Each row is followed by one of two labels, saying whether the row has a hidden trait. Each part has a new trait and two new labels.
-0.26, +0.18, -8.11, +3.35, +1.13, -0.81, -1.40, -0.13, +3.46, +3.90, +2.32, -2.12, +3.76, -0.69, +2.08, -4.10, +1.24
<94>
-0.56, -2.25, -0.34, -0.91, +3.56, +0.01, -0.21, +1.82, -1.95, +3.76, +0.76, +2.06, +2.19, -0.94, -1.81, +0.29, -0.02
<94>
+0.01, +0.21, -4.05, +2.87, -1.02, -0.93, -0.85, -0.03, +2.46, +2.13, +1.18, -3.08, +2.68, -0.71, +0.04, -2.63, +0.84
<91>
+0.60, +1.61, -2.07, +3.10, -0.42, -0.71, +1.79, +0.87, +0.63, +1.12, -1.10, -1.81, +1.48, -0.31, -3.88, +1.00, -1.12
<94>
+0.11, -0.66, +1.98, +0.90, -2.04, -0.47, -0.62, -0.27, +0.42, +3.93, +1.50, -0.06, +0.87, -1.62, -0.47, +0.24, +0.54
<91>
-0.09, -1.08, +1.27, +0.40, -0.30, -0.41, -0.87, -0.15, -0.44, +3.91, +2.71, +0.90, +1.00, -1.53, -0.55, -0.96, +0.28
<94>
-1.38, -2.75, +0.44, +0.25, +2.96, -0.37, -0.84, +2.17, -1.44, +4.66, -0.07, +1.47, +2.05, -0.73, -2.45, -1.60, -0.61
<94>
-0.74, +0.54, -8.44, +3.69, +4.76, -0.69, -1.36, +0.33, +2.78, +3.98, +1.90, +0.68, +4.10, -1.19, +3.84, -3.69, -0.16
<94>
-0.12, -0.13, +2.47, +1.30, -3.19, -0.43, -0.37, -0.49, -0.56, +2.37, +0.56, -1.09, +0.03, -0.28, -1.91, -1.74, -0.27
<91>
-0.24, -0.36, -4.16, +2.85, -0.35, -0.87, -1.96, -0.35, +2.47, +3.84, +1.60, -2.00, +2.27, -0.74, +1.74, -4.11, +0.65
<91>
+0.32, +0.10, +1.60, -1.06, +2.06, +0.45, +0.44, +1.22, -0.64, +0.32, +3.74, +0.72, -1.85, -3.28, -1.28, -2.78, -0.94
<94>
-0.58, -0.36, +0.34, +1.06, -0.67, -0.23, -1.20, -0.47, +0.73, +1.25, +0.74, -0.51, +0.48, -0.38, +0.45, -1.79, -0.04
<91>
-1.37, -0.44, -6.49, +4.99, +0.74, -1.37, -2.98, -1.22, +3.25, +7.11, +1.79, -1.12, +1.54, -0.48, +1.73, -9.01, +0.13
<94>
+0.01, +0.15, -2.99, -0.27, +3.02, +0.11, +0.15, +0.42, +0.34, -0.46, +1.19, +0.30, +2.00, -1.22, +1.22, +1.62, +0.62
<91>
-0.25, +0.10, -6.20, +2.76, -0.08, -0.97, -0.67, -0.13, +2.54, +4.16, +1.23, -2.25, +2.93, -0.36, +0.42, -3.21, +0.36
<94>
-0.89, -0.55, -4.11, -0.74, +3.85, +0.20, -1.61, -0.35, +0.85, +1.47, +2.13, +1.84, +1.48, -0.52, +3.84, -1.62, +0.46
<91>
+0.26, -0.50, +1.58, -0.44, +0.00, -0.15, -0.29, +0.05, -0.30, +2.51, +1.54, +0.88, +1.19, -1.99, +0.20, +0.83, +0.72
<91>
-0.11, +0.12, -5.10, +3.76, -0.95, -1.03, -0.52, -0.18, +2.43, +3.55, +1.41, -2.59, +2.19, -0.28, -0.12, -4.32, +0.34
<94>
-0.24, +1.26, -3.62, +3.61, +3.34, -0.86, +0.60, +0.97, +1.26, +3.58, +0.94, +0.32, +1.81, -0.48, +0.26, -2.31, -1.23
<94>
